Below are the code and all the weights of a small trained network. Each question names an input and a class and asks about switching units off, where a switched-off unit gives its printed mean instead of its output.

import numpy as np


def w(rows, s, z=0):
    codes = np.array(rows[::2]) - 128.0
    scale = np.full(codes.shape[1], s)
    scale[-1] = z or s
    return codes * scale


def f(y):
    return np.maximum(y, 0)


def log_softmax(a):
    a = a - a.max(-1, keepdims=True)
    return a - np.log(np.exp(a).sum(-1, keepdims=True))


def net(x, mask):
    res = np.array(x, float).reshape(1, 7) / 4 @ E
    y = f(res @ A[0][:, :-1].T + A[0][:, -1])
    res = res + np.where(mask, y, B[0][:, -1]) @ B[0][:, :-1]
    return log_softmax(res[-1] @ U[:, :-1].T + U[:, -1])


A, B = {}, {}
E = w([
[164,156,116,128,146,85,115,1,146],'x0',
[118,158,182,116,47,133,143,131,167],'x1',
[136,77,88,111,174,121,82,211,234],'x2',
[249,179,159,118,160,154,213,74,104],'x3',
[217,198,140,179,120,160,108,92,165],'x4',
[128,114,175,174,143,197,160,132,165],'x5',
[129,58,152,155,68,56,108,106,220],'x6',
],0.0095)
A[0] = w([
[31,136,76,131,78,74,120,141,71,98],'n1',
[92,1,188,130,131,105,74,101,235,254],'n2',
[173,142,96,106,123,119,176,38,146,71],'n3',
[167,172,75,126,205,167,124,199,43,136],'n4',
[177,125,50,89,190,17,87,117,141,102],'n5',
[169,137,118,226,79,135,96,108,171,205],'n6',
],0.0096,0.0034)
B[0] = w([
[110,73,68,81,67,67,53,88,178,216],'n1',
[77,73,46,109,151,87,165,173,172,254],'n2',
[39,120,43,150,175,114,117,233,144,206],'n3',
[59,23,173,99,152,101,83,134,148,219],'n4',
[217,161,183,172,91,171,142,221,48,201],'n5',
[167,105,177,173,171,159,183,254,76,198],'n6',
],0.0084,0.013)
U = w([
[173,170,195,159,140,179,169,159,113,254],'0',
[144,172,130,112,100,133,134,4,78,40],'1',
[79,59,72,117,145,132,131,168,166,89],'2',
],0.011,0.0035)

Each question gives the input, the list of numbers given to net, and the class t.
The units are the neurons (one row each of A and B). Each row of codes is followed by its name. A weight is (code - 128) times the scale printed after its matrix; where a second scale follows, it is the last column's (A, B and U).
mask holds one flag per neuron, in row order. A switched-off neuron (its flag False) gives its mean, the last column of its row in B, instead of its output. The means were averaged over made-up inputs and are rounded, as every weight is.
A unit's drop is (log p(t) with every unit on - log p(t) with that unit switched off) / (log p(t) with every unit on - log p(t) with every unit switched off).
The circuit of an input: a set's keep is (log p(t) with only the set's units on - log p(t) with every unit switched off) / (log p(t) with every unit on - log p(t) with every unit switched off). Starting from all 6 units, units are removed one at a time, each time the one whose removal leaves the highest keep (on an exact tie, the one counted first), for as long as the keep stays at least 0.8.
circuit, biggest first: the units of the circuit, biggest drop first
most important unit: the unit with the biggest drop
k most important neurons: the k neurons with the biggest drops, biggest first
drop of u: that unit's drop, to one decimal
input [-2,3,-6,-3,1,-4,1], class 1: circuit, biggest first => (n2 n3)
input [7,8,-7,7,2,-6,-5], class 2: most important unit => n3
input [-4,-1,-4,3,-2,-4,2], class 1: circuit, biggest first => (n2 n3 n6)
input [7,-3,6,4,-2,-6,4], class 0: 3 most important neurons => (n5 n1 n4)
input [-3,-8,-3,2,4,1,8], class 0: circuit, biggest first => (n1 n4)
input [-2,1,-8,-1,1,-7,-2], class 1: circuit, biggest first => (n2 n6)
input [8,7,-1,5,3,0,-8], class 2: 3 most important neurons => (n3 n5 n4)
input [7,1,2,2,3,-5,4], class 0: 2 most important neurons => (n5 n1)
input [2,-2,2,0,-1,-7,-1], class 0: circuit, biggest first => (n5 n2)
input [1,4,2,-5,6,2,-7], class 0: 3 most important neurons => (n2 n1 n3)
input [-1,-1,0,7,3,1,-5], class 2: 4 most important neurons => (n4 n5 n3 n6)
input [6,-5,-8,6,5,-5,-8], class 2: 2 most important neurons => (n3 n4)
input [7,4,2,4,-8,3,-5], class 0: 3 most important neurons => (n2 n1 n4)
input [5,6,-5,5,-8,1,-3], class 1: 3 most important neurons => (n2 n6 n4)
input [2,-3,-8,-5,1,-6,1], class 1: most important neuron => (n2)
input [4,4,-4,-7,6,-6,-8], class 1: 3 most important neurons => (n2 n3 n6)
input [-6,6,0,6,4,-6,2], class 0: drop of n2 => 0.1
input [0,-1,-3,8,7,-5,-4], class 2: drop of n3 => 1.1
input [-5,2,3,7,6,-7,4], class 0: drop of n1 => 0.0
input [7,3,7,-7,8,-3,-2], class 0: most important neuron => (n5)
